Below is a small trained network, with its code and all its weights. Each question gives an input and a target symbol and asks what happens when units are switched off, that is, made to give their printed mean instead of their output.

import numpy as np


def w(rows, s, z=0):
    codes = np.array(rows[::2]) - 128.0
    scale = np.full(codes.shape[1], s)
    scale[-1] = z or s
    return codes * scale


def f(y):
    return y / 2 * (1 + np.tanh(0.7978845608 * (y + 0.044715 * y**3)))


def softmax(a):
    e = np.exp(a - a.max(-1, keepdims=True))
    return e / e.sum(-1, keepdims=True)


def log_softmax(a):
    a = a - a.max(-1, keepdims=True)
    return a - np.log(np.exp(a).sum(-1, keepdims=True))


def net(x, mask):
    ids = ['ΔΘΣγημξψ'.index(c) for c in x.split()]
    T = len(ids)
    res = E[ids] + P[:T]
    r = res
    for j in range(3):
        rows = slice(2 * j, 2 * j + 2)
        q, k, v = (r @ M[0][rows].T for M in (Q, K, V))
        z = softmax(np.where(np.tri(T) > 0, q @ k.T / 2**0.5, -1e9)) @ v
        o = O[0][rows]
        res = res + np.where(mask[j], z, o[:, -1]) @ o[:, :-1]
    y = f(res @ A[0][:, :-1].T + A[0][:, -1])
    res = res + np.where(mask[3:27], y, B[0][:, -1]) @ B[0][:, :-1]
    return log_softmax(res[-1] @ U[:, :-1].T + U[:, -1])


Q, K, V, O, A, B = {}, {}, {}, {}, {}, {}
E = w([
[80,60,164],'Δ',
[203,168,82],'Θ',
[166,190,150],'Σ',
[62,37,180],'γ',
[195,131,43],'η',
[167,157,187],'μ',
[179,211,114],'ξ',
[6,115,170],'ψ',
],0.019)
P = w([
[137,177,250],'0',
[140,96,117],'1',
[135,101,116],'2',
[128,88,121],'3',
[120,92,116],'4',
[115,96,114],'5',
[109,99,112],'6',
[107,98,116],'7',
[100,96,118],'8',
[98,98,116],'9',
[93,99,116],'10',
[88,99,118],'11',
[86,98,120],'12',
],0.017)
Q[0] = w([
[66,6,181],'h0',
[125,110,154],'h0',
[160,89,194],'h1',
[53,69,171],'h1',
[175,52,43],'h2',
[207,184,120],'h2',
],0.014)
K[0] = w([
[123,154,182],'h0',
[171,138,118],'h0',
[193,85,132],'h1',
[109,107,241],'h1',
[3,82,157],'h2',
[141,96,75],'h2',
],0.015)
V[0] = w([
[124,28,67],'h0',
[59,11,150],'h0',
[104,127,81],'h1',
[155,54,29],'h1',
[84,163,136],'h2',
[123,202,162],'h2',
],0.013)
O[0] = w([
[115,66,209,1],'h0',
[222,2,207,172],'h0',
[70,121,55,52],'h1',
[153,216,171,12],'h1',
[72,164,55,151],'h2',
[155,172,77,182],'h2',
],0.0085,0.0069)
A[0] = w([
[79,40,88,151],'n0',
[214,154,56,107],'n1',
[126,139,210,146],'n2',
[147,45,130,181],'n3',
[208,117,192,72],'n4',
[141,93,109,114],'n5',
[83,71,184,125],'n6',
[155,186,105,136],'n7',
[144,188,129,159],'n8',
[209,139,87,136],'n9',
[220,161,100,99],'n10',
[162,196,140,196],'n11',
[131,143,114,110],'n12',
[169,161,133,109],'n13',
[99,122,123,108],'n14',
[100,74,162,132],'n15',
[8,33,151,122],'n16',
[167,118,172,250],'n17',
[136,113,109,116],'n18',
[106,161,88,128],'n19',
[103,114,168,156],'n20',
[79,159,162,127],'n21',
[207,144,93,134],'n22',
[128,162,88,134],'n23',
],0.013,0.012)
B[0] = w([
[137,191,151,234],'n0',
[177,163,162,163],'n1',
[104,108,86,174],'n2',
[94,120,115,253],'n3',
[94,255,185,195],'n4',
[102,134,166,162],'n5',
[106,107,98,203],'n6',
[84,81,159,169],'n7',
[120,76,117,166],'n8',
[91,110,159,147],'n9',
[102,148,147,144],'n10',
[108,65,143,180],'n11',
[142,122,124,137],'n12',
[114,174,117,138],'n13',
[131,124,124,134],'n14',
[116,106,87,197],'n15',
[155,188,170,224],'n16',
[151,56,87,230],'n17',
[110,139,145,139],'n18',
[182,139,143,182],'n19',
[209,108,134,163],'n20',
[167,111,173,141],'n21',
[100,111,176,145],'n22',
[157,74,138,175],'n23',
],0.0089,0.021)
U = w([
[117,127,214,142],'Δ',
[139,111,116,253],'Θ',
[127,91,58,128],'Σ',
[7,106,40,127],'γ',
[7,189,119,70],'η',
[193,195,114,140],'μ',
[143,220,191,23],'ξ',
[115,146,44,97],'ψ',
],0.012,0.0041)

Each question gives the input, a string of symbols that net reads in full, and the target symbol t.
The units are the heads (2 rows each of Q, K, V and O) and the neurons (one row each of A and B). Each row of codes is followed by its name. A weight is (code - 128) times the scale printed after its matrix; where a second scale follows, it is the last column's (O, A, B and U).
mask holds one flag per unit, heads first, then neurons. A switched-off unit (its flag False) gives its mean, the last column of its rows in O or B, instead of its output. The means were averaged over made-up inputs and are rounded, as every weight is.
A unit's drop is (log p(t) with every unit on - log p(t) with that unit switched off) / (log p(t) with every unit on - log p(t) with every unit switched off).
The circuit of an input: a set's keep is (log p(t) with only the set's units on - log p(t) with every unit switched off) / (log p(t) with every unit on - log p(t) with every unit switched off). Starting from the 12 units with the biggest drops (on a tie, the unit counted first), units are removed one at a time, each time the one whose removal leaves the highest keep (on an exact tie, the one counted first), for as long as the keep stays at least 0.8.
circuit, biggest first: the units of the circuit, biggest drop first
most important unit: the unit with the biggest drop
which heads matter: for each layer, one digit per head in row order, 1 if its drop is at least 0.15 and else 0, layers parted by /
drop of u: that unit's drop, to one decimal
input μ Δ ξ η μ γ ξ γ γ η μ, target Σ: circuit, biggest first -> (n16; n4)
input ξ μ μ Δ, target Σ: which heads matter -> 101
input Θ γ ψ η μ η Σ, target Δ: most important unit -> h1
input γ μ ξ, target Δ: which heads matter -> 000
input γ μ ψ Θ μ ξ Δ ψ, target Δ: which heads matter -> 110
input μ μ γ η, target Δ: which heads matter -> 000
input Σ Θ γ ξ μ Θ ξ γ, target ψ: which heads matter -> 111
input η Θ ψ Θ Σ ξ, target Δ: which heads matter -> 010
input η μ γ μ Θ η Δ γ γ η Δ, target ξ: which heads matter -> 100
input Σ γ μ η Σ γ Θ μ Δ Σ ψ μ, target Σ: circuit, biggest first -> (n4; n16)
input Σ γ ξ Δ Δ γ ψ γ, target ψ: circuit, biggest first -> (h0; n19; h2)
input Σ μ γ γ γ γ ψ, target ψ: which heads matter -> 110
input η ξ μ γ γ, target ξ: which heads matter -> 100
input ψ ψ ψ μ Σ γ γ, target η: most important unit -> n0
input ξ Δ Δ ψ γ Δ, target Σ: which heads matter -> 100
input Θ γ γ Δ, target γ: which heads matter -> 111
input γ γ Θ, target Δ: drop of n13 -> 0.0
input μ Σ Δ γ μ Σ γ γ μ γ ψ, target μ: drop of h0 -> 0.5
input Θ η η γ, target γ: drop of n4 -> 0.4
input ψ μ γ μ γ η γ Σ μ Δ Δ, target η: drop of n3 -> 0.2
input μ μ Σ, target Δ: most important unit -> n17
